(in the rows, 128 means zero)
Each row is followed by its class number. Each block has new classes, again numbered from 0 up, in any order.
[118 117 133 124 131 127 140 101 144 135 114 132 142 126 110 124 132 135
 132 138 120 125 123 124 117 132 121 127 130 111 130 143 128 133 109 119
 129 142 131 132 122 119 131]
3
[129 130 120 128 127 112  85 131 162 126 124 139 161 107 128 134 136 146
 132 105 138 120  96 104 132 122 147 137 156 113 130 156 137 113  93 127
 142  45 146 110 147 102 129]
0
[110 125 138 121 124 130 119 120 149 133 121 140 127 122 127 141 151 132
 126 132 126 123 125 116 129 143 131 148 140 107 135 156 137 128 117 123
 138 105 147 124 115 104 137]
3
[145 116 125 124 133 116 118 150 136 125 123 130 130 133 158 128 155 128
 119 105 130 108 117 108 137 119 148 158 140 126  84 124 139 126 109 133
 141  83 141 152 142 122 124]
1
[111 126 131 126 125 112 129  98 153 116 142 142 130 108 116 130 139 151
 129 126 118 114 121 128 130 124 139 135 140 122 172 107 115 141 120 146
 134 105 150 117 128 130 125]
3
[125 131 127 132 126 112  79 163 122 128 142 114 140 144 149 142 148 107
 112 112 132 162 109  94 124 124 147 127 145 116  92 132 155 121  76 148
 164  95 148 149 145 139 137]
2
[176 125 114 128 123 126 146 112 140  98 110 170  87 131 131 130 120 163
 130 143 120 112 102 124 141 142 113 150 120 119 174 132 136 105 181 120
 133  98 142 125 125  95 130]
2
[136 128 120 133 139 118  89 114 134 127 132 132 144 111 174 131 161 156
 129 121 141 134  97  97 134 128 134 153 148 114 182 152 131 115  64 135
 165  74 161 131 147 102 137]
1
[115 138 134 125 128 125 113 116 158 134 115 149 142 112 112 122 125 174
 129 130 131 101  89 128 121 134 130 125 137 102 139 137 129 121 125 127
 157  91 133 124 123 110 120]
3
[102 123 136 126 135 126 121 118 174 135 140 134 154 115 101 137 156 119
 129 136  95 127 116 122 125 123 141 135 153  99 125 131 124 129 123 145
 149 134 146 116 122 120 145]
3
[ 96 141 134 133 125 130 139 139 142 120 119 160 131  83 138 123 120 148
 121 132 138  72 103 114 135 160 143 117 135 124 102 104 117 130 128 138
 154  76 119 120 119 123 127]
0
[202  91 110 136 133 109 162 145 159  88  75 175  95 131 168 128 121 148
 122 128 141 117  89 119 129 142 146 139 124 126  89 135 129 112 139 124
 129  50 136 148 132  69 116]
1
[155  95 130 127 146 168 167 199 132  98 125 116 113 164 139 131 110  79
 131 124 170 118 135 158 142 128 151 118 135 150   4 118 122 101 173 125
 104 123 116 141 111 141 113]
2
[113 141 125 149 129 120 101 145 116 123 153 111 126 110 121  98 125 122
 128 121 123 130 105 123 126 128 124 122 135 139 127 127 127 135 113 109
 134 121 127 126 130 146 109]
0
[141 128 114 126 139 135 126 126 123 135 115 131 139 123 135 118 107 117
 129 127 124 136 126 136 114 126 112 130 122 140  81 137 135 154 118 104
 126 152 103 123 130 115 138]
2
[160 121 126 130 119 129 128 136 144 105 120 150 134 134 147 126 129 119
 116 136 124 114 112 117 120 123 141 148 143 129 104  85 120 128 125 137
 126  97 142 130 125 116 128]
1
[161 116 116 137 122 111 149 132 126 126 117 137 112 118 132 121 117 140
 129 126 110 121  96 130 123 129 138 141 128 127 145 133 137 127 127 131
 127  93 129 136 136 114 124]
1
[111 127 144 128 120 114 126 127 145 113 116 134 126 116 131 125 142 145
 129 111 129 128 110 108 130 130 156 110 138 117 145 127 121 133 127 144
 146  85 145 129 135 117 122]
0
[161 122 112 143 138 128 112 170 124 110 109 150 128 139 155 140 110 103
  48 117 136 109 108 137 130 123 159 150 146 121  53 128 148 115 136 122
 114  97 135 147 132 108 131]
2
[168 100 123 127 126 113 167 132 139 110 109 151 108 130 163 119 125 139
 133 135 134 110 126 125 133 130 137 139 121 134  89 129 124 127 151 137
 105  99 143 151 118 119 107]
1
[ 92 117 151 133 130 139 129 126 146 148 117 137 122 141 110 133 145 149
 131 136 102 126 129 114 121 122 122 145 113 104 107 144 126 127 113 128
 146 141 139 115 119 120 135]
3
[126 108 122 136 137 136 119 182 138 124 154 108 123 160 150 138 139  83
 132 122 133 137 134 129 143 117 142 121 130 128  73 134 128 110 126 142
 138 140 136 140 116 149 127]
2
[139 111 147 133 143 122 122 122 159 121 111 140 128 146 127 112 140 139
 117 132 115 110 138 120  88 145 140  98 130  96 108 131 129 106 128 134
 143 117 144 149 117 112 133]
3
[150 120 125 126 106 109 141  95 137  97 135 131 120 138 147 128 137 136
 133 151 145 132 129 127 134 135 140 137 131 132 143 129 108 119 132 137
 136 104 141 144 122 105 129]
1
[132 126 127 126 121 128 148 127 127 132 124 128 124 133 126 129 113 121
 140 134 143 125 137 144 135 146 128 127 128 135 114 117 133 122 147 135
 119 122 131 135 113 138 110]
0
[102 115 144 125 145 141 122 141 148 129 119 132 151 124 117 139 162 134
 136 138 131 120 122 137 143 150 117 124 131 111  93 162 129 116 131  95
 138 114 120 114 120 125 111]
3
[113 123 130 129 123 131 127 135 131 131 122 126 116 150 137 119 130 136
 128 124 128 124 131 127 125 120 133 123 129 140 144 128 126 112 130 135
 141 112 136 140 130 136 118]
0
[ 61 135 134 133 131 134  89 138 169 157 142 126 157 118 128 131 143 152
 121 125 123 115 105 110 132 131 140 126 148  96  91 145 116 150  82 147
 162 100 151 135 134 117 147]
3
[104 118 139 125 117 120 120 113 166 122 152 132 173 105 112 117 133 129
 133 136 129 102 123 124 128 149 133 120 152 117 158 134 104 136  78 138
 136 123 160 106 129 124 125]
3
[132 120 164 128 160 120 127 135 161 107 145 121  88 140 124 151 160 159
 120 161 102 131 115 106 139 133 152 130 133 108 210 121 105 107 126 157
 161  96 185 137 105 106 116]
0
[173 121 121 132 128 126 137 104 117 115 107 138 129 124 139 141 134 137
 108 148 129 134 112 128 121 131 115 137 117 118 147 145 133 143 121 110
 120 125 121 125 134  94 141]
2
[141 125 133 129 125 120 131 133 138 114 130 128 124 116 132 130 137 131
 133 137 131 125 142 130 135 155 136 127 127 136 168  98 125 129 107 133
 137 118 168 129 136 122 110]
1

A new block, with new classes numbered from 0.
[124 136 131 125 139 184 129 140 122 126 129 140 133 119 121 126 109 133
 130 120 129 150 126 125 121 131 132 124 122 121 124 129 150 128 134 127
 119 112 121 125 144 135 144]
0
[126 133 111 132 121 134 121 125 113 126 127 132 134 126 130 124 118 137
 142 137 131 139 125 115 110 132 132 111 137 127 118 125 112 123 135 132
 124 115 127 128 122 146 139]
0
[122 127 117 114 114 130 122 152 112 137 119 120 131 118 138 133 129 118
 110 132 131 127 123 119 111 130 131 113 144 133 125 114 110 107 136 120
 116 121 130 118 110 119 121]
0
[119 132 116 123 117 121 124 125 119 136 130 121 126 123 140 125 140 124
 128 134 121 139 119 124 129 120 127 126 143 123 118 139 126 111 130 125
 127 128 132 130 121 118 114]
2
[119 134 107 128 122 125 118 152 119 141 128 119 130 117 130 128 112 127
 102 137 133 146 131 134 104 126 140 116 140 132 131  88 101 103 134 125
 120 130 129 128 123 109 120]
0
[122 128 151 120 136 128 133 141 123 114 127 134 127 118 135 135 116 114
 120 130 121 132 107 153 139 132 129 130 135 126 127 153 163 128 122 132
 140 121 133 135 124 112 126]
1
[123 122 134 126 126 131 132 131 121 117 129 130 121 125 121 126 125 131
 144 129 129 147 133 124 135 131 133 130 129 124 125 140 108 126 118 138
 135 125 121 142 136 120 127]
2
[129 134 120 127 108 125 122 112 121 125 131 122 120 117 141 130 141 124
 112 147 135 123 120 106 124 111 130 118 147 128 132 126 129 110 127 128
 120 131 131 132 121 100 119]
2
[137 125 112 111 137 125 125 102 118 143 130 135 125 131 124 127 139 143
 182 132 128 158 153 102 118 128 127 118 134 126 134 111 102 118 124 134
 122 127 123 147 125 127 134]
1
[128 122 130 144 127 127 127 115 135 130 124 124 130 138 125 121 100 125
 108 121 122 144 139 126 126 131 140 132 104 132 143 123 132 139 128 134
 127 139 113 118 147 116 124]
1
[128 126 143 124  86 131 113 134 144 101 117 120 130 120 142 135 138 110
  70 144 122 114 107 149 132 142 132 134 146 125 118 147 150 128 118 121
 130 128 126 122 146  64 113]
2
[139 125 132 113 126 141 125 119 115 121 130 133 128 131 132 127 132 134
 138 126 122 138 123 132 140 132 115 130 122 129 137 142 136 134 122 134
 129 130 131 136 135 122 126]
1
[133 132 115 123 113 121 129 146 117 146 130 118 120 110 134 133 153 118
 102 147 133 132 110 121 114 118 124 140 123 135 136  97  95 113 120 132
 127 116 132 137 108  84 111]
2
[112 131 137 125 140 140 126 157 121 122 130 117 131 122 124 129 110 116
  76 123 119 119 110 146 131 125 130 142 119 133 125 125 144 127 131 131
 137 122 127 115 126 113 131]
0
[108 134 130 123 108 135 126 157 122 119 128 122 126 109 130 134 132 126
  77 141 118 118 113 151 116 127 129 136 132 132 108 112 116 118 130 124
 134 117 150 125 123  93 127]
0
[125 131 118 127 130 124 132 116 118 131 133 127 115 115 123 134 152 136
 170 136 132 162 139 119 118 118 140 119 148 127 141  99  91 118 121 137
 133 151 126 156 118 115 126]
1
[132 128 124 123 125 128 116 139 130 115 131 124 123 132 111 126 113 128
 121 128 125 140 128 141 120 124 128 148 128 125 123 111 134 134 124 132
 130 129 134 143 145  92 146]
0
[127 126 118 137 121 124 116 124 131 129 120 134 122 121 125 133 121 139
 126 142 131 134 131 116 110 131 131 121 145 133 122 104 105 117 124 125
 118 127 131 131 127  96 130]
0
